Below is a small trained network, with its code and all its weights. Each question gives an input and a target symbol and asks what happens when units are switched off, that is, made to give their printed mean instead of their output.

import numpy as np


def w(rows, s, z=0):
    codes = np.array(rows[::2]) - 128.0
    scale = np.full(codes.shape[1], s)
    scale[-1] = z or s
    return codes * scale


def norm(h):
    return h / np.sqrt((h * h).mean(-1, keepdims=True) + 1e-5)


def f(y):
    return np.maximum(y, 0)


def softmax(a):
    e = np.exp(a - a.max(-1, keepdims=True))
    return e / e.sum(-1, keepdims=True)


def log_softmax(a):
    a = a - a.max(-1, keepdims=True)
    return a - np.log(np.exp(a).sum(-1, keepdims=True))


def net(x, mask):
    ids = ['ΓΘΛΞΠΣαβδεζημτφω'.index(c) for c in x.split()]
    T = len(ids)
    res = E[ids] + P[:T]
    r = norm(res)
    for j in range(3):
        rows = slice(2 * j, 2 * j + 2)
        q, k, v = (r @ M[0][rows].T for M in (Q, K, V))
        z = softmax(np.where(np.tri(T) > 0, q @ k.T / 2**0.5, -1e9)) @ v
        o = O[0][rows]
        res = res + np.where(mask[j], z, o[:, -1]) @ o[:, :-1]
    y = f(norm(res) @ A[0][:, :-1].T + A[0][:, -1])
    res = res + np.where(mask[3:15], y, B[0][:, -1]) @ B[0][:, :-1]
    return log_softmax(norm(res)[-1] @ U[:, :-1].T + U[:, -1])


Q, K, V, O, A, B = {}, {}, {}, {}, {}, {}
E = w([
[101,61,152,28],'Γ',
[159,100,129,53],'Θ',
[155,128,75,73],'Λ',
[152,120,101,105],'Ξ',
[65,88,12,198],'Π',
[40,96,94,88],'Σ',
[5,125,13,162],'α',
[74,95,67,181],'β',
[101,143,114,43],'δ',
[163,30,36,129],'ε',
[217,99,96,53],'ζ',
[140,158,179,141],'η',
[145,52,169,140],'μ',
[50,94,140,123],'τ',
[182,117,51,89],'φ',
[79,102,83,143],'ω',
],0.024)
P = w([
[111,114,25,120],'0',
[100,138,1,136],'1',
[127,130,49,146],'2',
[125,132,63,131],'3',
[121,136,74,118],'4',
[119,139,82,109],'5',
[116,136,83,100],'6',
],0.0079)
Q[0] = w([
[127,85,252,149],'head 0',
[120,133,190,135],'head 0',
[108,128,138,127],'head 1',
[82,125,117,178],'head 1',
[67,142,143,129],'head 2',
[173,98,137,120],'head 2',
],0.023)
K[0] = w([
[180,173,242,214],'head 0',
[177,178,201,110],'head 0',
[100,149,124,106],'head 1',
[77,31,37,42],'head 1',
[136,192,149,144],'head 2',
[114,8,77,101],'head 2',
],0.011)
V[0] = w([
[121,3,167,129],'head 0',
[77,167,119,65],'head 0',
[95,2,50,85],'head 1',
[109,184,132,69],'head 1',
[72,170,108,93],'head 2',
[173,207,192,192],'head 2',
],0.0056)
O[0] = w([
[164,20,64,155,25],'head 0',
[145,154,99,96,247],'head 0',
[119,216,253,135,61],'head 1',
[139,82,128,142,196],'head 1',
[109,82,123,168,183],'head 2',
[165,13,82,109,134],'head 2',
],0.0055,0.0015)
A[0] = w([
[99,135,90,234,116],'neuron 0',
[145,233,166,220,188],'neuron 1',
[153,208,247,185,67],'neuron 2',
[207,119,150,143,90],'neuron 3',
[139,74,154,51,105],'neuron 4',
[81,158,221,126,3],'neuron 5',
[130,181,160,104,72],'neuron 6',
[154,172,107,61,56],'neuron 7',
[83,234,155,211,11],'neuron 8',
[77,90,127,206,75],'neuron 9',
[53,204,50,116,153],'neuron 10',
[49,75,102,117,14],'neuron 11',
],0.013,0.0059)
B[0] = w([
[110,170,161,69,172],'neuron 0',
[218,122,145,151,202],'neuron 1',
[153,124,43,74,197],'neuron 2',
[113,99,212,79,168],'neuron 3',
[153,156,76,141,214],'neuron 4',
[73,84,59,108,151],'neuron 5',
[111,106,138,155,153],'neuron 6',
[64,149,114,192,175],'neuron 7',
[1,96,144,157,160],'neuron 8',
[136,134,65,174,168],'neuron 9',
[185,104,193,140,253],'neuron 10',
[173,117,98,91,194],'neuron 11',
],0.012,0.0068)
U = w([
[134,75,61,131,116],'Γ',
[111,149,113,188,156],'Θ',
[77,161,108,31,109],'Λ',
[184,192,117,150,105],'Ξ',
[110,196,162,99,213],'Π',
[60,152,121,150,167],'Σ',
[170,207,127,81,74],'α',
[149,27,170,189,57],'β',
[181,137,160,181,152],'δ',
[37,75,148,137,112],'ε',
[124,120,168,153,175],'ζ',
[255,128,178,81,2],'η',
[114,78,203,57,110],'μ',
[158,185,141,143,148],'τ',
[107,237,88,112,116],'φ',
[109,139,139,183,172],'ω',
],0.018,0.0091)

Each question gives the input, a string of symbols that net reads in full, and the target symbol t.
The units are the heads (2 rows each of Q, K, V and O) and the neurons (one row each of A and B). Each row of codes is followed by its name. A weight is (code - 128) times the scale printed after its matrix; where a second scale follows, it is the last column's (O, A, B and U).
mask holds one flag per unit, heads first, then neurons. A switched-off unit (its flag False) gives its mean, the last column of its rows in O or B, instead of its output. The means were averaged over made-up inputs and are rounded, as every weight is.
A unit's drop is (log p(t) with every unit on - log p(t) with that unit switched off) / (log p(t) with every unit on - log p(t) with every unit switched off).
The circuit of an input: a set's keep is (log p(t) with only the set's units on - log p(t) with every unit switched off) / (log p(t) with every unit on - log p(t) with every unit switched off). Starting from the 12 units with the biggest drops (on a tie, the unit counted first), units are removed one at a time, each time the one whose removal leaves the highest keep (on an exact tie, the one counted first), for as long as the keep stays at least 0.8.
circuit, biggest first: the units of the circuit, biggest drop first
most important unit: the unit with the biggest drop
k most important neurons: the k neurons with the biggest drops, biggest first
heads that matter: for each layer, one digit per head in row order, 1 if its drop is at least 0.15 and else 0, layers parted by /
drop of u: that unit's drop, to one decimal
input η τ η, target η: heads that matter : 111
input η η μ ε η, target μ: most important unit : neuron 3
input η η Ξ η Θ τ δ, target Γ: circuit, biggest first : [head 1; head 2]
input η ζ η η, target μ: 2 most important neurons : [neuron 3; neuron 1]
input Ξ Θ φ μ δ η, target Γ: circuit, biggest first : [neuron 2; neuron 5]
input Σ η μ, target Γ: heads that matter : 100
input Λ Ξ φ, target Ξ: circuit, biggest first : [neuron 7; head 1; neuron 10; head 2]
input Γ Γ Ξ Γ δ τ Θ, target φ: heads that matter : 001
input Ξ ζ Σ, target μ: 2 most important neurons : [neuron 10; neuron 1]
input τ η Γ, target Γ: 2 most important neurons : [neuron 4; neuron 0]
input Γ δ τ α μ Γ Γ, target Λ: 3 most important neurons : [neuron 10; neuron 4; neuron 1]
input η Σ Γ Σ μ δ ζ, target Γ: heads that matter : 010
input Σ Γ Σ δ Γ, target Λ: 2 most important neurons : [neuron 4; neuron 10]
input Γ α Ξ, target δ: most important unit : neuron 1
input η μ Π δ, target Γ: drop of head 1 : 0.5
input Π Γ Γ η μ, target Γ: drop of neuron 2 : 0.2
input τ φ Ξ, target δ: drop of neuron 7 : 0.2
